Here is a tiny trained network, its code and every weight. The questions are about switching its units off for an input and a class, where a switched-off unit gives its printed mean instead of its output.

import numpy as np


def w(rows, s, z=0):
    codes = np.array(rows[::2]) - 128.0
    scale = np.full(codes.shape[1], s)
    scale[-1] = z or s
    return codes * scale


def f(y):
    return y / 2 * (1 + np.tanh(0.7978845608 * (y + 0.044715 * y**3)))


def log_softmax(a):
    a = a - a.max(-1, keepdims=True)
    return a - np.log(np.exp(a).sum(-1, keepdims=True))


def net(x, mask):
    res = np.array(x, float).reshape(1, 4) / 4 @ E
    y = f(res @ A[0][:, :-1].T + A[0][:, -1])
    res = res + np.where(mask, y, B[0][:, -1]) @ B[0][:, :-1]
    return log_softmax(res[-1] @ U[:, :-1].T + U[:, -1])


A, B = {}, {}
E = w([
[154,114,211,255,111,102,41,143,92,137,33,235],'x0',
[75,42,134,59,69,136,31,95,27,50,127,43],'x1',
[172,135,151,81,170,118,149,130,115,97,115,68],'x2',
[203,112,145,138,87,252,148,30,148,86,132,128],'x3',
],0.011)
A[0] = w([
[66,53,109,162,147,97,68,133,149,127,118,125,176],'N1',
[147,180,96,148,213,95,217,212,208,195,71,169,246],'N2',
[60,151,90,53,120,117,45,148,26,175,203,66,160],'N3',
[95,71,179,110,146,82,59,173,73,177,71,90,253],'N4',
[77,127,11,52,180,122,124,169,97,145,169,107,232],'N5',
[116,88,197,144,29,185,83,73,121,77,135,67,216],'N6',
[182,84,142,171,197,76,73,101,122,84,25,210,220],'N7',
[189,153,173,202,87,152,159,87,76,127,1,170,221],'N8',
[109,171,142,137,229,19,76,160,175,133,141,133,197],'N9',
],0.0081,0.0035)
B[0] = w([
[54,141,130,173,42,157,156,145,60,177,58,98,170],'N1',
[162,106,125,143,120,47,167,34,152,214,163,204,254],'N2',
[94,160,108,107,46,159,106,168,191,105,47,82,226],'N3',
[10,80,178,181,97,128,94,189,44,152,31,133,211],'N4',
[83,133,98,133,117,50,169,169,237,158,158,101,226],'N5',
[240,52,117,13,83,144,115,81,129,89,159,60,212],'N6',
[93,166,179,220,135,219,62,103,61,60,102,182,219],'N7',
[134,105,179,94,221,204,45,114,94,153,254,254,227],'N8',
[85,116,162,194,146,79,163,195,90,162,105,218,194],'N9',
],0.009,0.017)
U = w([
[87,125,93,164,101,20,175,181,179,222,198,130,124],'0',
[28,127,69,108,83,84,88,222,151,137,81,50,85],'1',
[179,132,15,74,171,205,173,23,233,199,225,134,252],'2',
[134,55,80,124,33,132,84,2,229,19,180,71,69],'3',
[64,115,159,218,166,92,119,83,108,162,62,217,7],'4',
[69,107,158,196,86,129,19,183,81,94,35,113,115],'5',
[182,184,205,182,166,180,51,70,194,128,198,169,60],'6',
[121,24,134,77,99,186,58,62,33,112,135,135,51],'7',
],0.0071,0.0034)

Each question gives the input, the list of numbers given to net, and the class t.
The units are the neurons (one row each of A and B). Each row of codes is followed by its name. A weight is (code - 128) times the scale printed after its matrix; where a second scale follows, it is the last column's (A, B and U).
mask holds one flag per neuron, in row order. A switched-off neuron (its flag False) gives its mean, the last column of its row in B, instead of its output. The means were averaged over made-up inputs and are rounded, as every weight is.
A unit's drop is (log p(t) with every unit on - log p(t) with that unit switched off) / (log p(t) with every unit on - log p(t) with every unit switched off).
The circuit of an input: a set's keep is (log p(t) with only the set's units on - log p(t) with every unit switched off) / (log p(t) with every unit on - log p(t) with every unit switched off). Starting from all 9 units, units are removed one at a time, each time the one whose removal leaves the highest keep (on an exact tie, the one counted first), for as long as the keep stays at least 0.8.
units of the circuit, in order: the units of the circuit, biggest drop first
k most important neurons: the k neurons with the biggest drops, biggest first
drop when u is switched off: that unit's drop, to one decimal
input [8,4,2,2], class 7: units of the circuit, in order : N6
input [-8,1,-3,7], class 3: 2 most important neurons : N8; N2
input [-8,5,7,0], class 1: 3 most important neurons : N3; N5; N2
input [0,-7,-4,6], class 2: 2 most important neurons : N7; N4
input [0,3,-4,6], class 3: 4 most important neurons : N4; N6; N7; N9
input [0,4,8,-6], class 1: 4 most important neurons : N7; N5; N8; N3
input [-6,6,-5,0], class 1: 4 most important neurons : N3; N2; N5; N8
input [-1,3,-8,-8], class 1: 2 most important neurons : N7; N5
input [-8,2,-5,6], class 3: 2 most important neurons : N8; N2
input [4,-6,-5,2], class 6: 2 most important neurons : N8; N4
input [6,0,3,2], class 6: 2 most important neurons : N8; N7
input [7,1,-1,6], class 7: 3 most important neurons : N6; N5; N2
input [-3,5,-4,1], class 3: 3 most important neurons : N6; N9; N4
input [-7,2,2,6], class 3: units of the circuit, in order : N8
input [-5,2,-8,-4], class 1: 2 most important neurons : N2; N3
input [6,2,5,4], class 7: drop when N6 is switched off : 0.2
input [8,-4,2,1], class 6: drop when N8 is switched off : 1.3
input [6,1,6,3], class 7: drop when N5 is switched off : 0.2
input [-7,5,-4,3], class 3: drop when N9 is switched off : 0.0
input [-1,-3,0,-1], class 0: units of the circuit, in order : N7
